Questions about the array below.
1) Read off the entry just right of the smallest entry.
2) Read off the entry just left of the largest entry.
3) Read off the largest entry.
array([[ 99, 137, 128, 118, 118, 128, 124, 145, 148, 122, 128, 121, 127,
        137, 107],
       [113, 124, 142, 127, 125, 115, 123, 133, 134, 118, 139, 127, 136,
        112, 123],
       [117, 126, 132, 134, 119, 126, 124, 126, 134, 134, 125, 123, 129,
        120, 133],
       [115, 121, 136, 131, 126, 122, 128, 129, 132, 140, 120, 122, 123,
        118, 135],
       [133, 117, 140, 119, 128, 126, 132, 130, 137, 128, 125, 110, 119,
        129, 120],
       [126, 116, 130, 128, 137, 136, 129, 132, 139, 129, 131, 111, 118,
        142, 120],
       [133, 106, 150, 120, 132, 130, 127, 129, 143, 134, 131, 108, 123,
        124, 127],
       [109, 129, 139, 133, 125, 116, 128, 133, 126, 133, 117, 125, 125,
        114, 126],
       [129, 127, 132, 123, 125, 127, 135, 134, 147, 117, 124, 115, 126,
        149, 113],
       [121, 126, 140, 123, 130, 121, 131, 135, 141, 130, 125, 119, 123,
        138, 110],
       [120, 111, 153, 131, 131, 123, 128, 131, 136, 125, 128, 115, 131,
        121, 122],
       [126, 122, 142, 119, 126, 121, 135, 135, 139, 126, 125, 113, 123,
        135, 115],
       [128, 125, 133, 131, 123, 121, 134, 128, 126, 127, 119, 121, 128,
        117, 128],
       [116, 124, 126, 126, 118, 125, 120, 126, 135, 139, 125, 119, 128,
        123, 125],
       [117, 124, 147, 129, 129, 113, 127, 133, 117, 134, 120, 122, 132,
        110, 131]])
1) 137
2) 111
3) 153
